Below is a small trained network, with its code and all its weights. Each question gives an input and a class and asks what happens when units are switched off, that is, made to give their printed mean instead of their output.

import numpy as np


def w(rows, s, z=0):
    codes = np.array(rows[::2]) - 128.0
    scale = np.full(codes.shape[1], s)
    scale[-1] = z or s
    return codes * scale


def f(y):
    return np.maximum(y, 0)


def log_softmax(a):
    a = a - a.max(-1, keepdims=True)
    return a - np.log(np.exp(a).sum(-1, keepdims=True))


def net(x, mask):
    res = np.array(x, float).reshape(1, 8) / 4 @ E
    y = f(res @ A[0][:, :-1].T + A[0][:, -1])
    res = res + np.where(mask, y, B[0][:, -1]) @ B[0][:, :-1]
    return log_softmax(res[-1] @ U[:, :-1].T + U[:, -1])


A, B = {}, {}
E = w([
[93,124,26,196,126,154,80,25],'x0',
[121,147,114,67,122,169,115,57],'x1',
[169,58,136,131,182,244,65,195],'x2',
[189,133,144,122,215,25,102,35],'x3',
[123,210,23,176,191,127,141,233],'x4',
[69,249,210,153,176,128,188,21],'x5',
[62,153,159,201,182,156,90,185],'x6',
[160,109,210,219,138,134,192,78],'x7',
],0.012)
A[0] = w([
[174,68,167,29,101,159,165,106,59],'n0',
[155,199,207,195,154,105,194,65,3],'n1',
[186,83,69,135,109,47,87,64,75],'n2',
[154,186,129,125,71,106,127,139,21],'n3',
[130,176,188,209,127,107,225,110,53],'n4',
[75,185,67,62,129,90,168,174,65],'n5',
[140,102,247,72,120,72,94,181,73],'n6',
[95,139,179,182,86,148,112,68,147],'n7',
],0.011,0.003)
B[0] = w([
[212,86,128,93,90,167,77,71,221],'n0',
[122,87,192,207,167,77,115,59,251],'n1',
[73,88,61,69,157,18,143,147,224],'n2',
[132,136,127,151,87,89,150,138,152],'n3',
[176,122,166,218,98,102,144,117,228],'n4',
[159,254,115,146,49,155,196,141,199],'n5',
[102,116,167,62,169,191,247,169,219],'n6',
[48,114,176,138,114,130,91,118,205],'n7',
],0.0095,0.019)
U = w([
[165,100,195,62,137,152,168,145,114],'0',
[171,101,35,206,173,192,76,252,145],'1',
[30,95,121,159,87,188,83,91,255],'2',
[191,97,123,59,84,138,90,44,13],'3',
[130,122,185,190,143,77,140,53,92],'4',
[148,222,95,154,79,121,157,137,145],'5',
[98,235,129,125,220,114,78,9,51],'6',
[127,117,54,96,146,41,144,94,188],'7',
],0.014,0.0021)

Each question gives the input, the list of numbers given to net, and the class t.
The units are the neurons (one row each of A and B). Each row of codes is followed by its name. A weight is (code - 128) times the scale printed after its matrix; where a second scale follows, it is the last column's (A, B and U).
mask holds one flag per neuron, in row order. A switched-off neuron (its flag False) gives its mean, the last column of its row in B, instead of its output. The means were averaged over made-up inputs and are rounded, as every weight is.
A unit's drop is (log p(t) with every unit on - log p(t) with that unit switched off) / (log p(t) with every unit on - log p(t) with every unit switched off).
The circuit of an input: a set's keep is (log p(t) with only the set's units on - log p(t) with every unit switched off) / (log p(t) with every unit on - log p(t) with every unit switched off). Starting from all 8 units, units are removed one at a time, each time the one whose removal leaves the highest keep (on an exact tie, the one counted first), for as long as the keep stays at least 0.8.
circuit, biggest first: the units of the circuit, biggest drop first
top k neurons: the k neurons with the biggest drops, biggest first
drop of u: that unit's drop, to one decimal
input [0,-2,2,-7,-3,-2,-3,-8], class 3: top 2 neurons	n0, n6
input [-8,8,-5,-5,3,-3,4,1], class 5: circuit, biggest first	n5
input [-2,4,-4,-5,-2,0,5,1], class 2: circuit, biggest first	n1, n7
input [7,1,0,-1,8,5,5,2], class 4: top 2 neurons	n4, n1
input [-6,4,-2,8,5,-2,-2,-6], class 5: top 2 neurons	n5, n1
input [1,7,4,-1,-3,-6,6,-8], class 1: top 2 neurons	n1, n7
input [-7,2,-3,8,3,-2,-3,-2], class 0: top 3 neurons	n6, n1, n5
input [-8,2,-8,1,-3,0,-4,-6], class 0: top 2 neurons	n6, n0
input [5,8,8,6,8,7,-5,7], class 4: top 2 neurons	n1, n4
input [4,-1,7,-3,8,8,-6,-2], class 5: top 2 neurons	n1, n5
input [-5,-1,0,-2,5,2,-6,3], class 5: top 2 neurons	n5, n7
input [3,5,-8,3,0,1,0,-2], class 7: drop of n1	-0.1
input [-6,-6,6,8,-2,2,-2,3], class 0: drop of n6	2.6
input [5,-5,-4,-2,-2,2,-4,-4], class 7: drop of n2	0.2
input [2,-7,8,-3,-8,8,7,-3], class 2: circuit, biggest first	n7
